Here is a tiny trained network, its code and every weight. The questions are about switching its units off for an input and a class, where a switched-off unit gives its printed mean instead of its output.

import numpy as np


def w(rows, s, z=0):
    codes = np.array(rows[::2]) - 128.0
    scale = np.full(codes.shape[1], s)
    scale[-1] = z or s
    return codes * scale


def norm(h):
    return h / np.sqrt((h * h).mean(-1, keepdims=True) + 1e-5)


def f(y):
    return np.maximum(y, 0)


def log_softmax(a):
    a = a - a.max(-1, keepdims=True)
    return a - np.log(np.exp(a).sum(-1, keepdims=True))


def net(x, mask):
    res = np.array(x, float).reshape(1, 6) / 4 @ E
    u = 0
    for l in range(2):
        y = f(norm(res) @ A[l][:, :-1].T + A[l][:, -1])
        res = res + np.where(mask[u : u + 13], y, B[l][:, -1]) @ B[l][:, :-1]
        u += 13
    return log_softmax(norm(res)[-1] @ U[:, :-1].T + U[:, -1])


A, B = {}, {}
E = w([
[213,156,65,112,226,101,147,126],'x0',
[202,145,78,166,65,187,62,154],'x1',
[111,70,175,171,13,215,157,2],'x2',
[148,116,66,180,142,50,200,113],'x3',
[109,121,213,252,163,75,175,56],'x4',
[179,117,171,111,65,114,224,154],'x5',
],0.0087)
A[0] = w([
[99,182,125,198,113,165,80,144,26],'0.n1',
[73,57,139,169,120,96,147,70,2],'0.n2',
[158,122,202,85,85,177,184,117,91],'0.n3',
[149,116,153,92,194,101,167,92,25],'0.n4',
[157,77,85,175,12,103,215,98,125],'0.n5',
[28,98,203,94,185,110,139,89,49],'0.n6',
[190,129,55,200,222,56,153,150,134],'0.n7',
[154,112,38,33,140,127,112,219,134],'0.n8',
[142,119,162,44,180,75,228,121,119],'0.n9',
[124,142,43,186,165,91,89,127,212],'0.n10',
[36,118,102,146,177,104,177,116,134],'0.n11',
[163,148,133,152,190,193,102,86,45],'0.n12',
[207,147,38,139,172,177,109,22,136],'0.n13',
],0.011,0.0059)
B[0] = w([
[147,135,92,109,141,89,88,131,152],'0.n1',
[88,112,98,78,112,94,151,168,179],'0.n2',
[99,173,88,166,124,65,105,143,195],'0.n3',
[142,122,116,196,149,127,108,174,158],'0.n4',
[126,90,121,137,57,138,139,39,250],'0.n5',
[132,71,118,231,111,168,194,151,202],'0.n6',
[180,207,167,136,185,62,113,68,254],'0.n7',
[8,143,90,45,130,145,86,192,252],'0.n8',
[127,205,113,104,171,66,103,132,215],'0.n9',
[140,161,87,132,171,74,138,109,238],'0.n10',
[130,135,114,106,96,155,152,177,201],'0.n11',
[91,122,79,122,97,113,106,109,155],'0.n12',
[73,73,84,127,40,169,176,116,223],'0.n13',
],0.012,0.0085)
A[1] = w([
[121,90,122,176,192,193,87,148,59],'1.n1',
[136,58,225,160,120,208,112,142,19],'1.n2',
[151,104,100,137,63,141,176,155,130],'1.n3',
[140,173,141,51,150,114,191,129,63],'1.n4',
[147,181,116,59,118,138,133,177,143],'1.n5',
[206,156,178,167,202,107,175,77,8],'1.n6',
[146,108,133,152,28,105,125,81,89],'1.n7',
[62,180,134,141,90,180,111,143,114],'1.n8',
[155,138,92,76,175,116,70,125,95],'1.n9',
[168,59,110,31,39,243,118,185,51],'1.n10',
[178,54,87,139,74,179,158,2,47],'1.n11',
[112,139,151,92,161,87,82,107,42],'1.n12',
[131,93,156,99,47,88,160,90,3],'1.n13',
],0.013,0.0048)
B[1] = w([
[108,167,113,140,103,97,146,89,135],'1.n1',
[163,168,121,127,64,161,134,61,142],'1.n2',
[97,133,95,157,112,130,109,137,196],'1.n3',
[145,127,91,124,129,113,66,128,162],'1.n4',
[114,106,100,122,124,167,103,146,187],'1.n5',
[206,5,158,187,143,106,153,183,169],'1.n6',
[153,167,146,122,107,162,127,82,239],'1.n7',
[172,110,157,154,148,143,139,119,195],'1.n8',
[106,140,120,96,97,120,130,83,186],'1.n9',
[118,80,202,201,151,124,179,176,192],'1.n10',
[129,171,132,143,75,108,179,60,250],'1.n11',
[140,142,121,108,128,105,104,105,160],'1.n12',
[108,135,88,126,108,132,113,42,191],'1.n13',
],0.014,0.011)
U = w([
[239,168,247,114,140,245,81,98,14],'0',
[187,120,185,45,157,189,148,166,2],'1',
[69,204,48,22,189,104,59,139,147],'2',
[232,146,140,193,238,55,163,142,163],'3',
[46,44,159,144,103,236,165,240,145],'4',
[121,140,139,187,42,180,203,11,194],'5',
],0.015,0.0057)

Each question gives the input, the list of numbers given to net, and the class t.
The units are the neurons (one row each of A and B). Each row of codes is followed by its name. A weight is (code - 128) times the scale printed after its matrix; where a second scale follows, it is the last column's (A, B and U).
mask holds one flag per neuron, layer by layer. A switched-off neuron (its flag False) gives its mean, the last column of its row in B, instead of its output. The means were averaged over made-up inputs and are rounded, as every weight is.
A unit's drop is (log p(t) with every unit on - log p(t) with that unit switched off) / (log p(t) with every unit on - log p(t) with every unit switched off).
The circuit of an input: a set's keep is (log p(t) with only the set's units on - log p(t) with every unit switched off) / (log p(t) with every unit on - log p(t) with every unit switched off). Starting from the 12 units with the biggest drops (on a tie, the unit counted first), units are removed one at a time, each time the one whose removal leaves the highest keep (on an exact tie, the one counted first), for as long as the keep stays at least 0.8.
units of the circuit, in order: the units of the circuit, biggest drop first
unit that matters most: the unit with the biggest drop
top k neurons: the k neurons with the biggest drops, biggest first
k most important neurons of layer l: the k neurons of layer l with the biggest drops, biggest first
drop when u is switched off: that unit's drop, to one decimal
input [-7,5,-1,4,0,-6], class 2: unit that matters most : 0.n5
input [-4,-4,-4,-1,7,5], class 3: top 3 neurons : (0.n9; 0.n13; 0.n8)
input [-2,4,-6,3,2,5], class 3: top 2 neurons : (0.n7; 1.n6)
input [3,1,1,7,3,-2], class 3: top 2 neurons : (0.n7; 0.n10)
input [4,-6,2,-1,1,-2], class 3: 3 most important neurons of layer 0 : (0.n9; 0.n6; 0.n8)
input [-6,-5,-7,-7,4,-6], class 5: 3 most important neurons of layer 0 : (0.n6; 0.n8; 0.n7)
input [-4,0,0,3,1,-5], class 4: top 2 neurons : (0.n7; 0.n6)
input [1,-8,0,-2,1,-3], class 4: top 3 neurons : (0.n6; 0.n7; 0.n11)
input [-5,-7,-7,-3,8,-3], class 3: 2 most important neurons of layer 0 : (0.n8; 0.n13)
input [6,-4,-1,-2,1,4], class 3: top 2 neurons : (1.n6; 0.n7)
input [-2,3,-4,-2,0,2], class 4: 2 most important neurons of layer 0 : (0.n7; 0.n9)
input [-1,0,-5,-6,3,-2], class 2: 2 most important neurons of layer 1 : (1.n11; 1.n10)
input [4,-2,3,1,-7,8], class 2: drop when 0.n9 is switched off : 0.5
input [3,-3,-2,-1,4,-1], class 3: drop when 0.n2 is switched off : 0.0
input [-7,-6,-4,6,-5,6], class 2: units of the circuit, in order : (0.n9)
input [1,5,-1,-3,0,6], class 4: drop when 0.n7 is switched off : 0.7
